[ -5.5   4.1 -18.1   4.8  -1.5   0.3   3.1   5.4   2.7  -1.0   5.8  16.9
 -24.1   2.8  12.5   2.5] -> (53):J358
[-1.5 -4.7 -1.8  1.4 -6.7  1.3  8.4 -2.0 -1.0 10.2  9.0 -3.6 28.2  4.0
 -2.3  2.3] -> (54):J267
[ -5.0  -9.9   2.6  12.3 -13.1   4.9   3.4   3.3  -6.2 -17.0   2.1  10.0
  44.4   4.6  -1.5   3.2] -> (54):J616
[ -3.0   2.7  -6.0   9.8   9.9   3.2   9.5  -2.6   5.2 -12.5   6.8  13.3
  33.7   2.2   8.1   8.7] -> (53):J358
[  2.8  -4.0  -8.5   5.2  -6.4  -3.8  -9.3   0.9 -12.0 -19.0  -0.1  -0.5
 -13.8  -0.3   6.6   2.3] -> (55):J881
[  6.3   1.5  -8.1   3.0   9.5   3.9  -3.9  -0.3 -10.7 -11.2 -13.3   1.2
  37.5  -0.6  -0.9   0.3] -> (55):J881
[-8.6 -2.0  1.0 -4.3 -7.9 -4.0  1.0  3.6  2.5 -1.1  1.5  3.1 65.4  5.9
  3.2  2.2] -> (54):J267
[ -3.4  -8.0  -4.7   8.7  -4.8   1.5   2.2  -6.6   1.2 -21.3   5.0  11.4
  34.3   5.0   3.2   3.1] -> (53):J358
[ -1.5 -13.0   0.5   9.3 -15.6  11.4   1.6   0.0 -11.7  -1.3  -9.7  -1.2
  79.7  -1.3   0.3   0.2] -> (54):J616
[-2.8 14.2 -1.0  6.1 -1.2 -4.7 -2.9  6.4  3.0 13.9 14.5  6.2 18.6  5.3
  2.0  4.4] -> (53):J442
[  2.7 -14.6 -12.0   0.4   6.6   0.0  -1.5  -0.5  -5.7 -37.5  -2.4  -0.6
  20.7  -0.7   4.5  -0.9] -> (55):J982
[  3.6  -6.2 -11.5   8.9  -4.1   2.3  -9.0   0.3  -5.3 -48.2   8.4   4.0
  13.1   0.2   5.1   6.8] -> (55):J164
[ -6.8  -6.2   2.4  -0.8   0.1 -14.2   2.9  13.1 -10.9 -22.2   2.6   2.8
  44.5   0.3   2.1  -6.6] -> (54):J747
[ -8.3 -10.7 -15.0   4.4   0.5  -7.3   2.2  -1.8  -4.5 -17.1 -13.4   9.3
 -24.5   1.4   4.9   8.0] -> (53):J442
[-16.2  -7.4   0.7  12.0  -7.5 -15.0   2.9   1.0   1.7 -35.2  23.6   8.9
  22.9   5.0   5.6   2.3] -> (53):J379
[ -2.7 -12.8 -14.3  -1.1  -2.0  -0.4   6.6 -19.5 -12.1  -4.1 -25.3   2.9
   2.2   7.0  -4.8   9.1] -> (54):J267
[  2.3 -16.3  -1.8  -1.7  -6.6   5.9   5.6  10.5  -6.7  14.1  -4.3  -7.8
  47.7   2.9   2.0   5.2] -> (54):J267
[ -6.2 -11.5 -11.3   5.9  -5.7   5.6   6.2  -1.4   3.7 -31.1  -5.9   2.2
  48.4   0.3   5.2   1.6] -> (53):J358
[ -2.2  -6.4  -6.1  -2.3   1.9  10.1   1.1  -3.4 -13.5 -22.4 -13.9   0.9
  77.6  -0.8   2.0   9.2] -> (54):J747
[ -8.8  -7.9 -11.9  13.7  -4.4   4.8   5.8  -2.3   7.6 -33.7  10.0   9.6
 -24.4   2.5   0.5   5.0] -> (53):J358
[ -4.6 -11.6  -2.2  -4.6   7.5 -13.6   3.2  -0.2  -9.6 -10.8  -4.1  -0.2
  40.3  -5.6  -0.5   3.2] -> (54):J747
[-0.6 -9.9  6.9 -7.1  6.2  7.5  1.7  0.2 -5.9 18.0  8.8 -1.3 41.1  1.0
 -0.7  0.4] -> (54):J267
[-10.3  -5.5  -8.8  27.3  -9.9  12.6   5.3  -0.1  -6.9  -7.7  -8.7   0.8
  18.0   4.3  -0.7   4.9] -> (54):J616

[ -6.4   8.4   3.0 -12.2  19.7   0.7   0.9   3.0  -1.8   2.1  10.3  -0.1
   4.5  -1.9   4.3 -22.6] -> J887:J606
[-1.6 -2.9 -4.8 -8.5 -4.0 -2.7 -0.6 -3.8 -0.7 -0.1 23.7  1.4 -5.2  2.1
  3.9 -4.5] -> J706:J525
[ -4.3   0.8   4.2  -2.0 -15.9  -2.5   8.5  -2.8  -4.2  -0.5  40.8   1.2
  15.9  -1.2  -0.5  -1.4] -> J341:J387
[ 3.1 -2.5 -2.7 -5.2 -1.1 -1.8 -8.3 -5.5 -1.5  0.9 27.0 -2.1 -0.3 -1.7
  1.3 -2.9] -> J706:J435
[ -5.5   0.3   4.5  -2.6 -19.6   0.0   0.3  -1.9  -1.8   1.0  25.3  -2.2
  15.8  -2.9  -2.3   1.7] -> J341:J387
[  2.2   8.0   0.8  -5.5  10.4  -3.2  -3.0  -4.3  -3.7   0.9  28.8   1.5
   2.7   0.1  10.6 -17.5] -> J887:J859
[ -0.8  -3.6  -3.0 -12.1  -1.2   1.8 -13.8  -1.6  -0.8   1.7  24.9  -0.9
  -7.3  -1.6  -2.7   4.1] -> J706:J892
[ -0.1   0.4  -4.9  -9.2 -10.7  -5.1  -3.2  -5.7  -2.2  -1.1  23.0   0.6
  -2.1   1.5   3.4  -3.8] -> J706:J435
[  0.7   4.6  -1.2   0.0 -21.2  -1.3   2.8  -3.2   3.2  -3.4  22.1   0.9
  -1.0  -3.3  -6.0   3.8] -> J183:J998
[ -0.5   2.5  -0.2  -4.8 -18.3  -1.5  -0.4  -4.2  -2.3   0.7  48.4  -0.6
  10.2  -1.7  -2.8  -0.7] -> J887:J987
[ -1.7   1.9   2.9  -0.5 -25.4   0.1   6.6  -1.6  -1.3  -0.3  40.1   1.2
  11.0  -2.8   0.6   3.8] -> J341:J678
[-1.2  5.3 -3.3  0.3  0.5  2.2 -5.2 -3.1  2.5 -5.5  2.1  0.3 -8.2 -5.2
 -3.4 -1.5] -> J183:J998
